Below are the code and all the weights of a small trained network. Each question names an input and a target symbol and asks about switching units off, where a switched-off unit gives its printed mean instead of its output.

import numpy as np


def w(rows, s, z=0):
    codes = np.array(rows[::2]) - 128.0
    scale = np.full(codes.shape[1], s)
    scale[-1] = z or s
    return codes * scale


def norm(h):
    return h / np.sqrt((h * h).mean(-1, keepdims=True) + 1e-5)


def f(y):
    return y / 2 * (1 + np.tanh(0.7978845608 * (y + 0.044715 * y**3)))


def softmax(a):
    e = np.exp(a - a.max(-1, keepdims=True))
    return e / e.sum(-1, keepdims=True)


def log_softmax(a):
    a = a - a.max(-1, keepdims=True)
    return a - np.log(np.exp(a).sum(-1, keepdims=True))


def net(x, mask):
    ids = ['ΘΛΠΦβδεζημξτψ'.index(c) for c in x.split()]
    T = len(ids)
    res = E[ids] + P[:T]
    q, k, v = (norm(res) @ M[0].T for M in (Q, K, V))
    z = softmax(np.where(np.tri(T) > 0, q @ k.T / 4**0.5, -1e9)) @ v
    res = res + np.where(mask[0], z, O[0][:, -1]) @ O[0][:, :-1]
    y = f(norm(res) @ A[0][:, :-1].T + A[0][:, -1])
    res = res + np.where(mask[1:17], y, B[0][:, -1]) @ B[0][:, :-1]
    return log_softmax(norm(res)[-1] @ U[:, :-1].T + U[:, -1])


Q, K, V, O, A, B = {}, {}, {}, {}, {}, {}
E = w([
[159,52,113,152,197,241,164,107],'Θ',
[186,139,150,5,198,137,81,96],'Λ',
[139,124,226,93,210,147,103,128],'Π',
[192,150,80,176,90,117,118,19],'Φ',
[178,93,169,219,171,161,98,77],'β',
[172,138,215,128,207,105,26,49],'δ',
[189,149,73,167,86,153,208,147],'ε',
[131,195,147,173,84,78,136,21],'ζ',
[196,110,123,27,202,155,66,39],'η',
[207,172,156,65,151,85,71,103],'μ',
[115,143,215,224,142,130,142,81],'ξ',
[207,147,110,123,100,105,96,5],'τ',
[232,170,102,167,98,83,103,98],'ψ',
],0.011)
P = w([
[72,146,110,119,132,121,148,152],'0',
[131,138,127,100,89,184,100,159],'1',
[146,185,129,121,153,155,157,132],'2',
[191,108,151,121,160,90,172,145],'3',
[198,196,144,179,158,120,52,251],'4',
[174,146,219,155,86,214,94,53],'5',
],0.019)
Q[0] = w([
[75,153,139,114,71,187,77,153],'head 0',
[75,57,87,130,84,93,52,182],'head 0',
[130,172,76,163,201,86,92,197],'head 0',
[77,21,103,112,155,2,179,125],'head 0',
],0.0073)
K[0] = w([
[187,130,136,88,217,110,192,90],'head 0',
[254,216,168,163,128,169,119,138],'head 0',
[98,245,114,126,161,232,127,104],'head 0',
[152,104,154,93,42,197,34,162],'head 0',
],0.0078)
V[0] = w([
[146,131,105,43,148,175,213,142],'head 0',
[103,62,167,191,150,214,207,62],'head 0',
[165,134,89,109,64,137,144,7],'head 0',
[139,160,86,183,83,129,189,187],'head 0',
],0.017)
O[0] = w([
[114,35,103,140,56,26,123,78,175],'head 0',
[121,148,70,118,223,104,209,59,1],'head 0',
[18,146,140,208,137,141,110,59,147],'head 0',
[102,127,251,96,122,104,217,154,142],'head 0',
],0.022,0.0095)
A[0] = w([
[212,106,119,154,100,142,73,139,243],'neuron 0',
[140,66,140,150,112,110,202,118,110],'neuron 1',
[103,114,76,107,61,144,95,106,128],'neuron 2',
[104,170,7,146,173,148,89,122,131],'neuron 3',
[72,165,193,166,106,140,140,91,152],'neuron 4',
[174,122,85,105,164,89,145,90,130],'neuron 5',
[62,179,100,106,136,227,145,184,5],'neuron 6',
[88,108,126,148,78,86,117,166,109],'neuron 7',
[79,156,120,175,144,155,113,83,116],'neuron 8',
[84,98,166,96,31,176,71,204,123],'neuron 9',
[179,214,120,105,182,189,167,124,48],'neuron 10',
[161,152,149,24,98,149,132,193,113],'neuron 11',
[172,186,147,104,174,129,191,168,68],'neuron 12',
[176,184,161,124,139,100,149,154,197],'neuron 13',
[116,111,158,115,140,76,153,128,109],'neuron 14',
[129,185,160,115,162,219,123,186,133],'neuron 15',
],0.019,0.011)
B[0] = w([
[122,152,140,49,194,88,86,162,247],'neuron 0',
[159,190,145,110,104,133,97,127,152],'neuron 1',
[88,127,148,166,169,137,141,149,174],'neuron 2',
[133,142,137,64,107,195,119,15,172],'neuron 3',
[152,153,74,102,147,101,100,174,214],'neuron 4',
[119,98,130,228,142,106,95,183,163],'neuron 5',
[116,141,72,27,137,85,148,161,136],'neuron 6',
[105,83,146,75,136,170,126,61,177],'neuron 7',
[122,111,152,79,160,85,127,179,160],'neuron 8',
[149,126,125,251,140,138,115,112,254],'neuron 9',
[63,63,142,144,113,150,92,172,158],'neuron 10',
[146,159,192,189,135,113,181,134,173],'neuron 11',
[79,60,149,112,78,137,108,100,146],'neuron 12',
[199,128,145,117,159,186,126,106,175],'neuron 13',
[136,187,124,118,110,169,111,94,147],'neuron 14',
[132,197,79,192,117,143,121,159,186],'neuron 15',
],0.017,0.02)
U = w([
[154,216,67,101,136,172,128,157,188],'Θ',
[118,84,161,120,197,202,179,98,95],'Λ',
[153,132,169,192,76,137,104,165,127],'Π',
[120,117,231,62,113,93,174,91,109],'Φ',
[39,130,91,141,78,151,102,50,253],'β',
[138,49,135,129,50,102,69,175,64],'δ',
[51,173,117,98,162,95,173,174,129],'ε',
[99,46,87,97,70,108,83,107,198],'ζ',
[137,122,193,205,151,150,180,157,178],'η',
[1,172,148,136,152,127,137,72,55],'μ',
[179,187,87,106,180,221,148,79,163],'ξ',
[210,61,130,33,165,96,138,188,11],'τ',
[157,112,89,179,170,70,196,79,83],'ψ',
],0.012,0.0028)

Each question gives the input, a string of symbols that net reads in full, and the target symbol t.
The units are the heads (4 rows each of Q, K, V and O) and the neurons (one row each of A and B). Each row of codes is followed by its name. A weight is (code - 128) times the scale printed after its matrix; where a second scale follows, it is the last column's (O, A, B and U).
mask holds one flag per unit, heads first, then neurons. A switched-off unit (its flag False) gives its mean, the last column of its rows in O or B, instead of its output. The means were averaged over made-up inputs and are rounded, as every weight is.
A unit's drop is (log p(t) with every unit on - log p(t) with that unit switched off) / (log p(t) with every unit on - log p(t) with every unit switched off).
The circuit of an input: a set's keep is (log p(t) with only the set's units on - log p(t) with every unit switched off) / (log p(t) with every unit on - log p(t) with every unit switched off). Starting from the 12 units with the biggest drops (on a tie, the unit counted first), units are removed one at a time, each time the one whose removal leaves the highest keep (on an exact tie, the one counted first), for as long as the keep stays at least 0.8.
units of the circuit, in order: the units of the circuit, biggest drop first
k most important neurons: the k neurons with the biggest drops, biggest first
drop when u is switched off: that unit's drop, to one decimal
input Φ Φ ξ, target ε: units of the circuit, in order	[head 0; neuron 4; neuron 8; neuron 9]
input Θ μ β, target ψ: units of the circuit, in order	[head 0]
input η τ ζ ε Φ ξ, target Φ: 2 most important neurons	[neuron 9; neuron 15]
input β η Θ, target Λ: units of the circuit, in order	[head 0; neuron 10; neuron 12]
input η η ψ ε τ ε, target Φ: units of the circuit, in order	[head 0; neuron 9]
input β ζ Φ ζ, target ε: units of the circuit, in order	[head 0; neuron 8; neuron 9]
input μ μ Π β ψ, target τ: units of the circuit, in order	[head 0; neuron 0]
input ε ξ Φ β Φ, target Φ: 2 most important neurons	[neuron 9; neuron 15]
input ζ ε ε, target Θ: 2 most important neurons	[neuron 15; neuron 4]
input ξ τ ψ, target η: 2 most important neurons	[neuron 5; neuron 10]
input δ Π Π ε, target τ: 3 most important neurons	[neuron 0; neuron 9; neuron 15]
input ε Θ Θ ξ η Λ, target Φ: 3 most important neurons	[neuron 9; neuron 12; neuron 15]
input β η Θ ψ δ, target ψ: 3 most important neurons	[neuron 5; neuron 0; neuron 7]
input τ Λ Θ, target β: most important neuron	[neuron 0]
input ψ Θ ζ ε Π β, target Φ: 2 most important neurons	[neuron 15; neuron 5]
input ε τ η, target Φ: drop when neuron 15 is switched off	0.0
input Λ Θ ε Φ, target ψ: drop when neuron 10 is switched off	0.1
input μ δ ψ Λ μ ψ, target δ: drop when neuron 9 is switched off	-0.1
input Φ Φ ε μ, target μ: drop when head 0 is switched off	0.9
input η Π β ε ε Λ, target Φ: 2 most important neurons	[neuron 9; neuron 15]
input η ζ Φ, target β: most important neuron	[neuron 3]
input β Θ η, target Λ: 2 most important neurons	[neuron 10; neuron 12]
